Here is a tiny trained network, its code and every weight. The questions are about switching its units off for an input and a target symbol, where a switched-off unit gives its printed mean instead of its output.

import numpy as np


def w(rows, s, z=0):
    codes = np.array(rows[::2]) - 128.0
    scale = np.full(codes.shape[1], s)
    scale[-1] = z or s
    return codes * scale


def norm(h):
    return h / np.sqrt((h * h).mean(-1, keepdims=True) + 1e-5)


def f(y):
    return y / 2 * (1 + np.tanh(0.7978845608 * (y + 0.044715 * y**3)))


def softmax(a):
    e = np.exp(a - a.max(-1, keepdims=True))
    return e / e.sum(-1, keepdims=True)


def log_softmax(a):
    a = a - a.max(-1, keepdims=True)
    return a - np.log(np.exp(a).sum(-1, keepdims=True))


def net(x, mask):
    ids = ['αβζηπτφψω'.index(c) for c in x.split()]
    T = len(ids)
    res = E[ids] + P[:T]
    u = 0
    for l in range(2):
        r = norm(res)
        for j in range(3):
            rows = slice(2 * j, 2 * j + 2)
            q, k, v = (r @ M[l][rows].T for M in (Q, K, V))
            z = softmax(np.where(np.tri(T) > 0, q @ k.T / 2**0.5, -1e9)) @ v
            o = O[l][rows]
            res = res + np.where(mask[u + j], z, o[:, -1]) @ o[:, :-1]
        u += 3
        y = f(norm(res) @ A[l][:, :-1].T + A[l][:, -1])
        res = res + np.where(mask[u : u + 8], y, B[l][:, -1]) @ B[l][:, :-1]
        u += 8
    return log_softmax(norm(res)[-1] @ U[:, :-1].T + U[:, -1])


Q, K, V, O, A, B = {}, {}, {}, {}, {}, {}
E = w([
[3,207,53,231,102,146,136,146,240],'α',
[90,67,177,114,158,117,165,123,74],'β',
[144,187,194,60,150,121,153,137,179],'ζ',
[147,84,113,122,40,144,149,167,43],'η',
[148,84,127,46,107,66,164,170,75],'π',
[136,183,167,109,151,180,197,181,138],'τ',
[175,155,139,153,177,100,224,87,126],'φ',
[137,166,196,198,133,174,122,128,118],'ψ',
[148,154,169,187,121,102,129,70,100],'ω',
],0.024)
P = w([
[180,117,108,152,86,104,57,88,90],'0',
[122,63,227,97,238,96,174,247,111],'1',
[182,84,194,136,244,99,156,179,84],'2',
[144,127,191,213,156,93,123,136,89],'3',
[96,160,162,122,69,254,149,57,149],'4',
[193,130,120,77,98,164,190,110,139],'5',
],0.015)
Q[0] = w([
[168,87,189,221,234,110,145,123,78],'0.h1',
[83,118,26,92,107,95,108,130,182],'0.h1',
[184,108,174,39,214,111,253,139,127],'0.h2',
[178,109,56,83,96,67,149,117,129],'0.h2',
[127,184,223,190,255,118,209,97,163],'0.h3',
[173,193,136,205,126,130,141,156,166],'0.h3',
],0.098)
K[0] = w([
[150,166,84,173,26,134,110,52,129],'0.h1',
[101,76,99,91,177,73,129,176,119],'0.h1',
[254,93,81,86,107,85,155,100,44],'0.h2',
[165,137,106,72,106,175,194,154,132],'0.h2',
[52,157,106,125,88,210,128,158,192],'0.h3',
[136,198,88,170,100,151,126,161,172],'0.h3',
],0.097)
V[0] = w([
[58,91,56,86,163,70,197,95,127],'0.h1',
[53,65,192,148,123,147,46,117,99],'0.h1',
[85,163,147,31,132,91,79,61,196],'0.h2',
[223,117,163,84,125,81,120,102,104],'0.h2',
[78,118,56,183,137,60,54,123,189],'0.h3',
[82,115,179,111,104,203,195,2,140],'0.h3',
],0.074)
O[0] = w([
[151,98,2,166,181,105,38,111,130,84],'0.h1',
[94,98,191,71,212,147,109,122,52,87],'0.h1',
[77,72,91,70,167,53,66,143,210,42],'0.h2',
[149,154,125,55,136,65,129,21,120,254],'0.h2',
[19,137,136,130,119,63,59,77,124,9],'0.h3',
[179,50,150,195,225,83,166,201,145,166],'0.h3',
],0.031,0.079)
A[0] = w([
[164,84,104,105,130,144,111,65,145,35],'0.n1',
[148,121,139,154,101,188,112,187,153,137],'0.n2',
[84,101,134,97,158,86,141,102,141,77],'0.n3',
[75,174,156,138,135,63,128,110,114,112],'0.n4',
[143,119,87,159,73,111,114,134,185,38],'0.n5',
[84,103,168,56,131,89,112,150,215,80],'0.n6',
[2,119,42,205,130,141,78,209,118,2],'0.n7',
[136,136,65,140,118,114,128,106,101,71],'0.n8',
],0.059,0.0053)
B[0] = w([
[114,172,104,67,158,138,131,152,113,252],'0.n1',
[139,147,144,124,110,96,174,106,166,217],'0.n2',
[98,164,119,161,184,156,100,68,140,157],'0.n3',
[80,74,175,95,130,165,161,64,180,177],'0.n4',
[123,158,186,207,170,135,139,86,95,222],'0.n5',
[180,175,187,119,133,97,47,132,110,155],'0.n6',
[38,137,68,126,171,68,91,254,85,210],'0.n7',
[133,137,125,87,138,133,123,94,145,224],'0.n8',
],0.061,0.021)
Q[1] = w([
[221,137,94,96,104,183,177,129,107],'1.h1',
[2,86,145,133,115,56,77,120,111],'1.h1',
[152,164,98,109,90,121,158,122,185],'1.h2',
[255,148,157,137,234,182,208,170,110],'1.h2',
[175,62,93,132,223,136,158,177,128],'1.h3',
[190,126,150,67,98,185,161,91,117],'1.h3',
],0.1)
K[1] = w([
[27,86,107,145,206,51,60,184,106],'1.h1',
[176,187,124,116,90,237,227,72,141],'1.h1',
[108,58,215,155,178,80,156,147,111],'1.h2',
[176,159,163,26,171,122,7,20,95],'1.h2',
[235,112,91,198,109,168,236,174,128],'1.h3',
[208,130,60,127,255,73,69,177,193],'1.h3',
],0.068)
V[1] = w([
[158,149,195,197,195,117,126,1,109],'1.h1',
[163,150,132,151,35,167,200,66,206],'1.h1',
[144,160,192,60,176,118,85,204,222],'1.h2',
[166,107,116,220,131,81,152,242,143],'1.h2',
[138,183,78,23,158,129,89,152,147],'1.h3',
[47,128,195,31,44,142,85,145,64],'1.h3',
],0.077)
O[1] = w([
[71,117,183,154,206,101,6,101,140,254],'1.h1',
[38,116,132,105,59,136,137,142,213,181],'1.h1',
[167,155,245,101,174,35,130,162,171,117],'1.h2',
[95,208,193,126,166,193,127,121,216,33],'1.h2',
[130,207,55,96,137,71,112,108,130,140],'1.h3',
[82,221,123,103,72,167,1,148,108,47],'1.h3',
],0.037,0.099)
A[1] = w([
[109,149,164,181,202,81,105,67,32,197],'1.n1',
[86,145,197,140,93,157,104,134,189,136],'1.n2',
[105,73,57,161,156,216,138,180,58,148],'1.n3',
[157,79,144,148,74,104,2,151,129,12],'1.n4',
[92,103,112,79,214,45,133,134,163,130],'1.n5',
[58,86,91,82,109,180,99,60,115,101],'1.n6',
[151,20,104,212,164,72,141,86,189,149],'1.n7',
[98,165,57,226,145,138,114,11,225,76],'1.n8',
],0.064,0.012)
B[1] = w([
[139,89,71,118,162,162,110,184,232,213],'1.n1',
[126,166,60,71,213,180,109,99,112,161],'1.n2',
[194,188,176,231,83,122,124,99,164,155],'1.n3',
[84,9,139,144,50,110,94,135,152,143],'1.n4',
[158,203,147,205,64,152,171,124,125,187],'1.n5',
[208,131,135,212,146,153,172,156,124,161],'1.n6',
[131,81,215,64,122,112,233,157,37,254],'1.n7',
[2,115,170,232,195,103,140,8,130,201],'1.n8',
],0.061,0.078)
U = w([
[76,167,79,189,150,113,142,227,119,74],'α',
[193,110,79,152,232,184,124,141,152,172],'β',
[177,185,196,153,117,46,106,127,176,43],'ζ',
[199,160,143,252,72,147,108,132,94,8],'η',
[143,148,50,93,114,73,158,120,76,238],'π',
[140,131,89,94,113,174,183,140,254,190],'τ',
[98,118,164,179,172,79,170,57,123,140],'φ',
[115,145,172,65,154,170,111,155,44,65],'ψ',
[126,36,131,121,89,127,80,137,182,165],'ω',
],0.0071,0.0017)

Each question gives the input, a string of symbols that net reads in full, and the target symbol t.
The units are the heads (2 rows each of Q, K, V and O) and the neurons (one row each of A and B). Each row of codes is followed by its name. A weight is (code - 128) times the scale printed after its matrix; where a second scale follows, it is the last column's (O, A, B and U).
mask holds one flag per unit, layer by layer, with each layer's heads first. A switched-off unit (its flag False) gives its mean, the last column of its rows in O or B, instead of its output. The means were averaged over made-up inputs and are rounded, as every weight is.
A unit's drop is (log p(t) with every unit on - log p(t) with that unit switched off) / (log p(t) with every unit on - log p(t) with every unit switched off).
The circuit of an input: a set's keep is (log p(t) with only the set's units on - log p(t) with every unit switched off) / (log p(t) with every unit on - log p(t) with every unit switched off). Starting from the 12 units with the biggest drops (on a tie, the unit counted first), units are removed one at a time, each time the one whose removal leaves the highest keep (on an exact tie, the one counted first), for as long as the keep stays at least 0.8.
units of the circuit, in order: the units of the circuit, biggest drop first
unit that matters most: the unit with the biggest drop
k most important neurons: the k neurons with the biggest drops, biggest first
top k neurons in layer l: the k neurons of layer l with the biggest drops, biggest first
heads that matter: for each layer, one digit per head in row order, 1 if its drop is at least 0.15 and else 0, layers parted by /
input β π η η, target β: units of the circuit, in order	(0.h1 1.h1 1.n1)
input τ η ω, target τ: units of the circuit, in order	(1.h1 1.n7 0.h1)
input η τ φ ω, target η: unit that matters most	1.h2
input β β φ, target β: heads that matter	100 / 000
input β φ β φ, target β: units of the circuit, in order	(1.h1 0.h1 1.n1)
input η φ ψ ω, target η: heads that matter	011 / 010
input τ β φ, target τ: heads that matter	000 / 100
input β φ τ ψ, target β: heads that matter	100 / 100
input α φ η, target η: top 2 neurons in layer 1	(1.n3 1.n7)
input η ω τ, target η: units of the circuit, in order	(1.h2 0.h3 1.n3 0.h2)
input ζ ζ η, target ζ: units of the circuit, in order	(0.h2 1.h2 0.n6 1.h3)
input τ ζ η, target τ: units of the circuit, in order	(1.h1 0.h1)
input ω π β π, target ω: heads that matter	101 / 011
input ψ π ψ, target ψ: unit that matters most	0.h1
input ψ β α, target α: heads that matter	010 / 000
input ψ τ φ τ, target ψ: heads that matter	100 / 001
input η ζ τ, target η: units of the circuit, in order	(0.h3 1.h2 1.n3 0.h2)
input π η η, target π: heads that matter	000 / 010
input ψ ψ β, target ψ: units of the circuit, in order	(0.h1 1.h3)
input β ζ ψ, target β: units of the circuit, in order	(0.h1 1.h1 1.n1 1.n7)
input τ φ φ ω, target τ: unit that matters most	0.h3
input ζ ζ τ, target ζ: units of the circuit, in order	(0.h2 0.n6 1.n5)
input ζ β φ β, target ζ: heads that matter	110 / 011
input ψ β τ φ, target ψ: units of the circuit, in order	(0.h1 1.h3)
input β β β τ, target β: units of the circuit, in order	(1.h1 0.h1 1.n1)
input τ φ π, target τ: heads that matter	100 / 100
input β φ τ, target β: unit that matters most	0.h1
input β π π ζ, target β: units of the circuit, in order	(0.h1 1.h1 1.n1)
input ζ η ω β, target ζ: 2 most important neurons	(0.n6 1.n7)
